Below are the code and all the weights of a small trained network. Each question names an input and a class and asks about switching units off, where a switched-off unit gives its printed mean instead of its output.

import numpy as np


def w(rows, s, z=0):
    codes = np.array(rows[::2]) - 128.0
    scale = np.full(codes.shape[1], s)
    scale[-1] = z or s
    return codes * scale


def f(y):
    return np.maximum(y, 0)


def log_softmax(a):
    a = a - a.max(-1, keepdims=True)
    return a - np.log(np.exp(a).sum(-1, keepdims=True))


def net(x, mask):
    res = np.array(x, float).reshape(1, 2) / 4 @ E
    y = f(res @ A[0][:, :-1].T + A[0][:, -1])
    res = res + np.where(mask, y, B[0][:, -1]) @ B[0][:, :-1]
    return log_softmax(res[-1] @ U[:, :-1].T + U[:, -1])


A, B = {}, {}
E = w([
[97,223,109,111,195,113,76,72,217,98,117,137],'x0',
[5,179,138,125,45,131,144,111,103,176,118,122],'x1',
],0.017)
A[0] = w([
[92,231,112,135,222,111,106,105,207,117,141,126,20],'neuron 0',
[138,3,95,150,46,119,134,133,57,133,130,127,62],'neuron 1',
[77,137,128,130,84,128,122,132,128,148,132,134,150],'neuron 2',
[239,51,80,138,219,127,111,139,157,120,117,96,169],'neuron 3',
[36,127,117,145,65,116,119,112,121,132,149,129,147],'neuron 4',
[198,89,160,82,193,133,111,101,111,113,183,182,108],'neuron 5',
[214,107,127,140,172,113,122,108,120,122,132,163,165],'neuron 6',
[53,132,117,109,104,114,129,113,91,137,151,145,106],'neuron 7',
[65,127,128,130,109,129,112,127,105,143,127,128,147],'neuron 8',
[105,160,122,107,193,147,109,98,140,139,132,143,18],'neuron 9',
[145,85,165,96,99,141,130,162,61,142,148,132,73],'neuron 10',
[137,144,124,148,138,121,135,120,118,162,117,126,138],'neuron 11',
[90,163,162,116,86,126,126,134,102,124,145,123,253],'neuron 12',
[35,129,98,109,56,131,123,100,91,135,117,127,164],'neuron 13',
[115,147,140,133,116,140,148,122,121,107,114,114,156],'neuron 14',
],0.019,0.0054)
B[0] = w([
[109,109,102,82,138,118,104,33,124,128,163,190,253],'neuron 0',
[117,133,99,99,153,136,85,6,170,115,169,208,233],'neuron 1',
[139,143,146,112,110,130,119,179,131,96,89,115,179],'neuron 2',
[144,133,151,161,137,119,149,221,117,139,123,83,253],'neuron 3',
[168,144,141,219,169,155,143,162,145,136,137,120,202],'neuron 4',
[132,102,144,156,102,145,158,162,118,156,105,101,201],'neuron 5',
[115,151,142,149,98,137,145,172,125,99,90,106,201],'neuron 6',
[147,140,149,145,108,132,120,173,124,122,128,114,182],'neuron 7',
[110,119,115,118,101,115,152,159,109,129,86,92,175],'neuron 8',
[127,153,111,98,115,132,104,81,146,125,125,136,177],'neuron 9',
[103,143,99,53,133,99,95,56,116,126,128,133,194],'neuron 10',
[130,131,129,114,116,149,111,151,93,128,149,141,133],'neuron 11',
[130,116,130,148,114,130,154,177,130,161,114,133,185],'neuron 12',
[130,104,156,142,128,116,177,180,108,126,121,78,215],'neuron 13',
[167,116,114,105,145,133,91,165,110,108,143,112,146],'neuron 14',
],0.016,0.036)
U = w([
[188,91,154,211,126,136,196,254,131,171,117,89,250],'0',
[150,83,90,103,147,117,120,34,153,161,172,196,6],'1',
],0.0086,0.00018)

Each question gives the input, the list of numbers given to net, and the class t.
The units are the neurons (one row each of A and B). Each row of codes is followed by its name. A weight is (code - 128) times the scale printed after its matrix; where a second scale follows, it is the last column's (A, B and U).
mask holds one flag per neuron, in row order. A switched-off neuron (its flag False) gives its mean, the last column of its row in B, instead of its output. The means were averaged over made-up inputs and are rounded, as every weight is.
A unit's drop is (log p(t) with every unit on - log p(t) with that unit switched off) / (log p(t) with every unit on - log p(t) with every unit switched off).
most important unit: the unit with the biggest drop
top k neurons: the k neurons with the biggest drops, biggest first
drop when u is switched off: that unit's drop, to one decimal
input [5,-3], class 1: most important unit -> neuron 0
input [2,-1], class 1: top 2 neurons -> [neuron 13; neuron 3]
input [8,8], class 0: top 2 neurons -> [neuron 13; neuron 1]
input [-3,2], class 1: top 2 neurons -> [neuron 3; neuron 1]
input [6,6], class 0: top 4 neurons -> [neuron 1; neuron 13; neuron 4; neuron 10]
input [7,-8], class 0: top 2 neurons -> [neuron 3; neuron 1]
input [4,-3], class 1: top 3 neurons -> [neuron 0; neuron 13; neuron 4]
input [1,0], class 1: drop when neuron 5 is switched off -> 0.1
input [7,8], class 0: drop when neuron 13 is switched off -> 0.7
input [-6,3], class 1: drop when neuron 1 is switched off -> 1.2
